Below is a small trained network, with its code and all its weights. Each question gives an input and a class and asks what happens when units are switched off, that is, made to give their printed mean instead of their output.

import numpy as np


def w(rows, s, z=0):
    codes = np.array(rows[::2]) - 128.0
    scale = np.full(codes.shape[1], s)
    scale[-1] = z or s
    return codes * scale


def f(y):
    return np.maximum(y, 0)


def log_softmax(a):
    a = a - a.max(-1, keepdims=True)
    return a - np.log(np.exp(a).sum(-1, keepdims=True))


def net(x, mask):
    res = np.array(x, float).reshape(1, 3) / 4 @ E
    y = f(res @ A[0][:, :-1].T + A[0][:, -1])
    res = res + np.where(mask, y, B[0][:, -1]) @ B[0][:, :-1]
    return log_softmax(res[-1] @ U[:, :-1].T + U[:, -1])


A, B = {}, {}
E = w([
[98,240,132,255,50],'x0',
[146,180,10,160,181],'x1',
[135,59,65,153,197],'x2',
],0.014)
A[0] = w([
[69,179,183,155,94,123],'N0',
[133,142,91,247,159,255],'N1',
[114,35,120,18,186,226],'N2',
[141,241,127,113,134,124],'N3',
[123,155,42,178,117,182],'N4',
[141,131,199,133,83,148],'N5',
[121,200,147,194,22,158],'N6',
],0.012,0.0069)
B[0] = w([
[135,162,117,123,52,179],'N0',
[77,154,80,173,208,201],'N1',
[154,116,219,102,169,252],'N2',
[94,95,58,183,249,166],'N3',
[122,154,51,108,178,184],'N4',
[136,186,169,66,54,173],'N5',
[107,154,100,226,80,213],'N6',
],0.011,0.027)
U = w([
[104,160,67,152,214,128],'0',
[164,170,190,93,52,69],'1',
[199,88,250,83,156,255],'2',
[236,76,112,124,80,16],'3',
[94,176,107,200,76,67],'4',
],0.014,0.004)

Each question gives the input, the list of numbers given to net, and the class t.
The units are the neurons (one row each of A and B). Each row of codes is followed by its name. A weight is (code - 128) times the scale printed after its matrix; where a second scale follows, it is the last column's (A, B and U).
mask holds one flag per neuron, in row order. A switched-off neuron (its flag False) gives its mean, the last column of its row in B, instead of its output. The means were averaged over made-up inputs and are rounded, as every weight is.
A unit's drop is (log p(t) with every unit on - log p(t) with that unit switched off) / (log p(t) with every unit on - log p(t) with every unit switched off).
The circuit of an input: a set's keep is (log p(t) with only the set's units on - log p(t) with every unit switched off) / (log p(t) with every unit on - log p(t) with every unit switched off). Starting from all 7 units, units are removed one at a time, each time the one whose removal leaves the highest keep (on an exact tie, the one counted first), for as long as the keep stays at least 0.8.
units of the circuit, in order: the units of the circuit, biggest drop first
top k neurons: the k neurons with the biggest drops, biggest first
drop when u is switched off: that unit's drop, to one decimal
input [-7,7,3], class 2: units of the circuit, in order	N2
input [5,6,-6], class 0: top 2 neurons	N3; N4
input [8,-1,6], class 0: top 2 neurons	N1; N4
input [3,5,-7], class 0: top 3 neurons	N3; N4; N1
input [2,5,-7], class 0: top 2 neurons	N3; N4
input [7,1,3], class 0: top 3 neurons	N1; N4; N3
input [-4,3,-8], class 2: top 2 neurons	N1; N6
input [-2,-3,-4], class 1: top 3 neurons	N2; N5; N3
input [7,4,-1], class 0: top 2 neurons	N3; N1
input [-2,-6,-4], class 1: top 2 neurons	N5; N3
input [7,4,0], class 0: top 3 neurons	N3; N1; N4
input [-1,-1,8], class 2: drop when N6 is switched off	0.2
input [5,8,-8], class 0: drop when N4 is switched off	0.1
input [6,5,-4], class 0: drop when N3 is switched off	2.0
input [-4,1,0], class 2: drop when N0 is switched off	0.0
input [5,8,-7], class 0: top neuron	N3
